Each row is followed by its group and then its class within the group.
[ -8 -28   9   0   4   2   1   4  -8  -2  -5 -16 -10  -8  -8   1 -11  17
   1  20  -7  15 -13   3  -3  -5  -5   0  -9   8  -3  11 -32 -13  40  -5
  -5   3  25  11  -2   7   0 -10 -16  -3  -4   3   7  -3  -3   4  -5 -14
  -2  10  -4 -10   2  -3 -41  16 -20   6   3  -4  -1]
R:CF
[ -9 -29  10  -3  -3  14  22   0 -11   0  -1 -15 -37  -1  -3  -4 -24   7
  39  26 -15  23 -22  16  -5  -6   5 -15 -37  12   4   9 -38 -13  49  -4
 -10  -6  22  42 -11  12   1 -26 -23   0   3  -5  -1  -8  -5  26  -5 -14
   4   3 -14 -25   3 -21 -44  21 -33   0   9   5 -20]
R:CF
[ -3 -57  -2  -1  12  -6 -11   4 -40  -1 -21 -18 -21   1 -28 -14  -5  22
   3  35  17  26  -9   6  35 -21   5   0  32  10   1   5 -43 -17  54   1
  22   7  28  25 -17   5  -3 -31 -24  -9   3  13   9  -2 -22   3 -27   7
 -16   3  -3 -10   6 -26 -21  43   9  -7  11  -9 -14]
U:Gn
[  8  -1  -8  -2   8   1   3  -2 -40   1 -22   0 -30   1 -14 -11   4  -9
   0  20  -2   5  -8   9  20 -23  12  -4   9   5   3  -4 -11  -6  41   4
  28   0   8  24 -13   6  -7 -13  -5  -6   2   6  -5   0 -23  -7 -19  11
  -6   1   6   0  -1  -8   0   3  24  -5   6  -3 -22]
U:DH
[-10 -38  13  -9   6   3  -5   8 -19  -3 -11 -28 -24  -8 -13  -5 -12  19
  11  17   0  -9   4  16  13 -30  -5  -3 -16   9  -4  15 -35 -12  47  -9
  30   0  40  27 -17  10  -9 -27 -38  -9  -2  -1  23 -11  14  15 -31  -5
  -3  14   3 -12   0  -1  -7  31 -13  -1   6   5 -27]
D:ZM
[-10   2   8   2   4 -11  -6   3 -26  -3 -25  -7   0  10   3  -1  10  16
 -12   6   0  20 -19  -1   1  -8   7  14  20  10  -2   1 -19   5  18  -5
 -29   2   6  -4  -1   4   1  14  10  -3  -2   2   4   1  -6  11  11 -17
   3  21  -9  10  -3  16  37   1   9   8  -2  -1   3]
A:Zn
[  2 -16   0  -6   9   0   3  -4 -21   8 -12  21 -19  -9  -7  -2   0  -6
  -3  21 -14   9  -8   7   7   3   1  -7  33   2  15  -6 -35 -14  35  10
   6  -3  -6  27   0  13   4 -23  -7  -4   1  11 -13   0 -30   2  -3   7
  -9   4   2  -5   3 -21 -36 -19  15  -9  15  -5 -14]
U:TH
[ -8 -28   0   3  15  -2   6  -1 -24   0  -5 -20 -17 -11   4  -3  -3  16
  11   8 -18   8 -20  19   9  -8  10  -1  -3   2  -7  11 -12  -7  17  -7
 -13  -1  40  15 -16   1  -8  -5  -4  -2  -9 -14   2   3 -17  14   0  -4
   8  27 -12  -4   3   4 -34  33  -1  10  -7   5  10]
A:Zp
[ -3   2  19   6   8  -5   6   0 -18  -7   1   6   9   6   0  -1 -12   0
 -17   7 -18  10 -13 -14   8   1   1   5  10   3  -5   2   7   4  12 -10
 -38   5 -19   3 -12  -1   1   0   6  -5  -1  11  -1   3 -11  15  25 -22
  -2  10 -14   6  -4 -24  19   2 -17  10  -9   6  18]
A:Gp
[  0  10  -3   4  12 -13  -4   2 -21   1 -20  -8   2   0   7  -1  13   9
 -14 -21  -4   3  -9   2   0 -10  11   9  -9   3  -6   1   1  11 -10  -5
 -17   0  14  -8  -7   2   1  18  11  -5 -10  -1   4   2  -2   0   4  -7
   5  29  -4  16  -2  26  18  11   9   7  -7   0   5]
A:Zn
[-11   1   5  -7 -11  19   8   0  27  -6  15 -23 -25  16   3   4 -16  16
  32  10  20   8 -28   3 -27   7   3   0 -46   8  -6   6 -25   0   0   2
 -12  -2  -5  -9  17   0   3   8   1   7   3  -4   2 -10   4  16   3 -21
   6  -3  -7  -9  -3  18  16   2 -20   8   0   0   0]
R:JN
